Below are the code and all the weights of a small trained network. Each question names an input and a target symbol and asks about switching units off, where a switched-off unit gives its printed mean instead of its output.

import numpy as np


def w(rows, s, z=0):
    codes = np.array(rows[::2]) - 128.0
    scale = np.full(codes.shape[1], s)
    scale[-1] = z or s
    return codes * scale


def f(y):
    return y / 2 * (1 + np.tanh(0.7978845608 * (y + 0.044715 * y**3)))


def softmax(a):
    e = np.exp(a - a.max(-1, keepdims=True))
    return e / e.sum(-1, keepdims=True)


def log_softmax(a):
    a = a - a.max(-1, keepdims=True)
    return a - np.log(np.exp(a).sum(-1, keepdims=True))


def net(x, mask):
    ids = ['ΔΠαβεζηθμστφψ'.index(c) for c in x.split()]
    T = len(ids)
    res = E[ids] + P[:T]
    u = 0
    for l in range(3):
        r = res
        for j in range(2):
            rows = slice(3 * j, 3 * j + 3)
            q, k, v = (r @ M[l][rows].T for M in (Q, K, V))
            z = softmax(np.where(np.tri(T) > 0, q @ k.T / 3**0.5, -1e9)) @ v
            o = O[l][rows]
            res = res + np.where(mask[u + j], z, o[:, -1]) @ o[:, :-1]
        u += 2
        y = f(res @ A[l][:, :-1].T + A[l][:, -1])
        res = res + np.where(mask[u : u + 4], y, B[l][:, -1]) @ B[l][:, :-1]
        u += 4
    return log_softmax(res[-1] @ U[:, :-1].T + U[:, -1])


Q, K, V, O, A, B = {}, {}, {}, {}, {}, {}
E = w([
[87,122,202,109,155,24,109],'Δ',
[117,100,71,75,95,96,124],'Π',
[159,55,114,177,50,178,78],'α',
[208,40,174,205,105,140,87],'β',
[124,123,112,153,80,252,144],'ε',
[121,60,173,63,151,114,185],'ζ',
[195,242,176,95,209,187,103],'η',
[198,101,168,135,130,190,78],'θ',
[199,41,148,125,98,46,62],'μ',
[52,119,170,142,76,103,147],'σ',
[126,44,122,161,158,201,140],'τ',
[163,185,111,158,156,12,96],'φ',
[202,84,212,62,127,40,98],'ψ',
],0.013)
P = w([
[155,98,122,122,120,129,142],'0',
[51,42,125,179,170,168,102],'1',
[130,137,5,224,173,30,159],'2',
[156,119,149,113,56,115,66],'3',
[110,39,126,97,118,197,111],'4',
[124,151,121,165,200,43,222],'5',
[138,154,144,71,50,146,62],'6',
[70,111,162,83,136,160,78],'7',
[129,134,112,158,174,74,241],'8',
[106,188,129,96,60,166,60],'9',
],0.011)
Q[0] = w([
[151,171,91,235,223,115,227],'L0H0',
[217,134,168,116,60,96,139],'L0H0',
[128,57,132,168,109,154,111],'L0H0',
[229,138,100,222,198,128,155],'L0H1',
[84,157,137,88,206,170,99],'L0H1',
[137,97,44,202,254,124,183],'L0H1',
],0.0066)
K[0] = w([
[80,121,133,255,143,146,172],'L0H0',
[194,129,185,148,106,78,142],'L0H0',
[144,100,208,104,109,165,92],'L0H0',
[176,101,107,197,179,164,159],'L0H1',
[92,124,91,110,171,99,60],'L0H1',
[137,46,132,230,156,145,144],'L0H1',
],0.0091)
V[0] = w([
[151,2,179,87,153,128,98],'L0H0',
[133,180,250,227,121,102,93],'L0H0',
[112,173,207,137,178,144,158],'L0H0',
[152,145,202,207,48,144,205],'L0H1',
[171,170,72,146,153,160,156],'L0H1',
[192,138,125,108,185,140,165],'L0H1',
],0.0063)
O[0] = w([
[155,165,129,77,210,166,81,253],'L0H0',
[230,176,164,169,162,3,239,137],'L0H0',
[47,161,202,85,207,120,150,72],'L0H0',
[110,172,192,169,103,164,156,151],'L0H1',
[255,248,49,108,154,179,74,67],'L0H1',
[206,221,89,91,101,139,207,81],'L0H1',
],0.0049,0.0046)
A[0] = w([
[226,88,129,133,223,76,123,252],'L0N0',
[45,56,97,78,152,203,173,156],'L0N1',
[115,144,94,165,62,92,147,130],'L0N2',
[184,199,97,138,254,145,147,164],'L0N3',
],0.0075,0.0037)
B[0] = w([
[77,134,62,115,121,204,139,253],'L0N0',
[189,255,200,199,170,19,7,240],'L0N1',
[182,183,104,146,211,205,138,143],'L0N2',
[98,126,105,134,114,62,163,158],'L0N3',
],0.0081,0.0049)
Q[1] = w([
[190,146,201,115,188,85,136],'L1H0',
[233,150,2,68,94,190,155],'L1H0',
[27,80,157,107,208,18,199],'L1H0',
[144,139,71,73,120,181,196],'L1H1',
[75,166,114,125,156,184,76],'L1H1',
[201,193,113,114,45,129,38],'L1H1',
],0.0082)
K[1] = w([
[122,193,196,135,142,116,158],'L1H0',
[232,74,53,62,123,183,131],'L1H0',
[18,117,156,152,162,2,188],'L1H0',
[128,115,53,149,130,159,126],'L1H1',
[93,66,133,125,78,147,53],'L1H1',
[195,151,159,93,63,102,140],'L1H1',
],0.0095)
V[1] = w([
[179,152,51,105,26,191,74],'L1H0',
[64,119,136,131,188,146,147],'L1H0',
[192,10,41,164,132,150,123],'L1H0',
[151,131,152,57,194,87,87],'L1H1',
[15,99,253,138,170,152,109],'L1H1',
[20,196,115,181,140,49,88],'L1H1',
],0.0057)
O[1] = w([
[162,187,195,109,179,91,173,149],'L1H0',
[191,115,104,149,206,141,126,114],'L1H0',
[16,96,191,139,160,74,165,163],'L1H0',
[140,122,157,62,200,138,112,155],'L1H1',
[169,76,253,91,162,79,199,255],'L1H1',
[108,197,109,171,159,70,184,250],'L1H1',
],0.0069,0.0027)
A[1] = w([
[143,134,33,181,113,166,108,47],'L1N0',
[110,2,192,166,37,52,137,222],'L1N1',
[181,142,141,98,144,108,156,3],'L1N2',
[148,11,166,158,127,179,55,86],'L1N3',
],0.0065,0.0039)
B[1] = w([
[117,87,214,88,119,110,156,139],'L1N0',
[148,233,105,62,144,120,138,255],'L1N1',
[137,180,198,112,21,113,54,105],'L1N2',
[1,177,142,100,115,137,119,195],'L1N3',
],0.0095,0.0059)
Q[2] = w([
[129,176,171,71,7,112,147],'L2H0',
[11,156,156,106,255,121,146],'L2H0',
[103,90,114,93,89,53,213],'L2H0',
[133,170,106,71,180,137,136],'L2H1',
[120,46,132,112,154,135,90],'L2H1',
[138,172,157,215,206,46,88],'L2H1',
],0.0075)
K[2] = w([
[159,137,128,75,20,226,182],'L2H0',
[86,108,237,76,202,223,98],'L2H0',
[105,35,105,217,112,197,232],'L2H0',
[124,166,149,27,44,168,78],'L2H1',
[91,255,145,106,200,85,123],'L2H1',
[141,176,179,198,94,81,99],'L2H1',
],0.0067)
V[2] = w([
[149,78,207,212,77,217,141],'L2H0',
[179,138,136,91,254,153,66],'L2H0',
[108,92,81,73,39,9,11],'L2H0',
[120,214,194,84,50,245,148],'L2H1',
[84,142,51,216,165,97,90],'L2H1',
[153,217,143,96,33,41,57],'L2H1',
],0.0058)
O[2] = w([
[139,164,165,138,111,203,67,12],'L2H0',
[188,89,98,127,134,96,120,249],'L2H0',
[68,37,127,96,54,60,133,149],'L2H0',
[114,143,123,132,86,200,168,194],'L2H1',
[155,145,1,93,120,92,151,160],'L2H1',
[135,136,124,176,30,135,160,255],'L2H1',
],0.0086,0.0046)
A[2] = w([
[188,222,107,215,93,133,141,35],'L2N0',
[144,107,90,253,72,83,85,5],'L2N1',
[143,3,240,78,164,185,34,141],'L2N2',
[128,169,156,93,34,103,155,28],'L2N3',
],0.006,0.002)
B[2] = w([
[161,5,220,87,9,179,135,254],'L2N0',
[118,201,157,60,125,196,108,220],'L2N1',
[131,35,151,195,241,179,82,195],'L2N2',
[148,71,183,254,150,144,48,253],'L2N3',
],0.0088,0.0026)
U = w([
[132,169,225,40,143,81,171,75],'Δ',
[125,103,89,128,33,85,43,65],'Π',
[25,170,143,254,77,119,79,67],'α',
[79,246,157,79,136,177,121,121],'β',
[171,175,152,102,67,175,55,166],'ε',
[148,87,175,179,136,93,102,71],'ζ',
[191,124,102,112,114,163,195,225],'η',
[102,158,138,172,159,183,94,101],'θ',
[49,85,144,65,51,124,126,60],'μ',
[159,166,227,194,86,73,198,130],'σ',
[153,217,109,173,153,136,47,125],'τ',
[132,125,24,226,102,147,168,254],'φ',
[87,59,177,83,119,142,135,90],'ψ',
],0.006,0.0051)

Each question gives the input, a string of symbols that net reads in full, and the target symbol t.
The units are the heads (3 rows each of Q, K, V and O) and the neurons (one row each of A and B). Each row of codes is followed by its name. A weight is (code - 128) times the scale printed after its matrix; where a second scale follows, it is the last column's (O, A, B and U).
mask holds one flag per unit, layer by layer, with each layer's heads first. A switched-off unit (its flag False) gives its mean, the last column of its rows in O or B, instead of its output. The means were averaged over made-up inputs and are rounded, as every weight is.
A unit's drop is (log p(t) with every unit on - log p(t) with that unit switched off) / (log p(t) with every unit on - log p(t) with every unit switched off).
The circuit of an input: a set's keep is (log p(t) with only the set's units on - log p(t) with every unit switched off) / (log p(t) with every unit on - log p(t) with every unit switched off). Starting from the 12 units with the biggest drops (on a tie, the unit counted first), units are removed one at a time, each time the one whose removal leaves the highest keep (on an exact tie, the one counted first), for as long as the keep stays at least 0.8.
units of the circuit, in order: the units of the circuit, biggest drop first
most important unit: the unit with the biggest drop
k most important neurons: the k neurons with the biggest drops, biggest first
k most important neurons of layer l: the k neurons of layer l with the biggest drops, biggest first
heads that matter: for each layer, one digit per head in row order, 1 if its drop is at least 0.15 and else 0, layers parted by /
input ψ ε Π σ ε φ, target φ: most important unit	L0N1
input β θ ε ε ε, target ε: heads that matter	00 / 10 / 10
input ε ε ε ε ε τ σ, target ε: units of the circuit, in order	(L2H0, L1H0, L0H1, L2N0)
input σ ε Δ, target φ: units of the circuit, in order	(L0N1, L1H0, L2H1)
input ε φ ε σ β σ ζ τ ψ, target φ: 2 most important neurons	(L0N0, L0N1)
input Π μ ζ Π, target Π: units of the circuit, in order	(L2H0, L0H0, L1H1)
input τ η σ σ ψ, target ψ: 3 most important neurons	(L2N2, L1N3, L0N3)
input μ θ σ α ε σ β η ψ, target η: units of the circuit, in order	(L1H0, L0N1)
input Π α ε Π ψ η Δ μ, target μ: units of the circuit, in order	(L2H0, L1N3, L0N1)
input ζ φ β α ε σ, target φ: units of the circuit, in order	(L0N1, L1H0)
input Δ σ τ ε η σ ε Π, target Π: 3 most important neurons of layer 0	(L0N1, L0N0, L0N2)
input α Π ε ε μ, target μ: heads that matter	10 / 01 / 10
input σ θ μ ζ Π φ, target φ: heads that matter	00 / 10 / 00
input ε ψ ε α θ ζ, target φ: units of the circuit, in order	(L1H0, L1H1)
input ψ ε τ β ε μ, target φ: units of the circuit, in order	(L0N0, L0N1, L1H1)
input μ α θ ζ β σ, target φ: units of the circuit, in order	(L1H0, L1N3)
input σ Π α σ σ, target σ: units of the circuit, in order	(L1H1, L0N1, L0H1)
input ε μ ε Δ β, target β: 2 most important neurons of layer 1	(L1N3, L1N1)
input Π σ α θ τ μ σ Δ ψ ε, target σ: most important neuron	(L0N0)
input α τ σ α, target α: 3 most important neurons	(L2N3, L1N3, L1N1)
input φ η τ ε β φ σ σ, target σ: units of the circuit, in order	(L1H1, L0H1, L0N1)
input ε Π α ψ ε ψ, target φ: heads that matter	00 / 01 / 00
input η ψ Π τ σ β, target φ: 2 most important neurons	(L0N0, L0N1)
input φ η ψ α σ θ, target φ: 2 most important neurons	(L0N3, L0N1)
input σ ε ε ζ σ τ σ ε σ β, target σ: most important unit	L1H1
input ε σ Δ β ε ε ε μ ε, target σ: heads that matter	01 / 10 / 00
input ε τ σ ψ ε ε Π μ η, target φ: 3 most important neurons	(L0N1, L0N3, L0N0)
input ε σ α ε ψ, target ψ: heads that matter	10 / 01 / 01
input ε Π σ ε ζ, target ζ: heads that matter	10 / 01 / 10
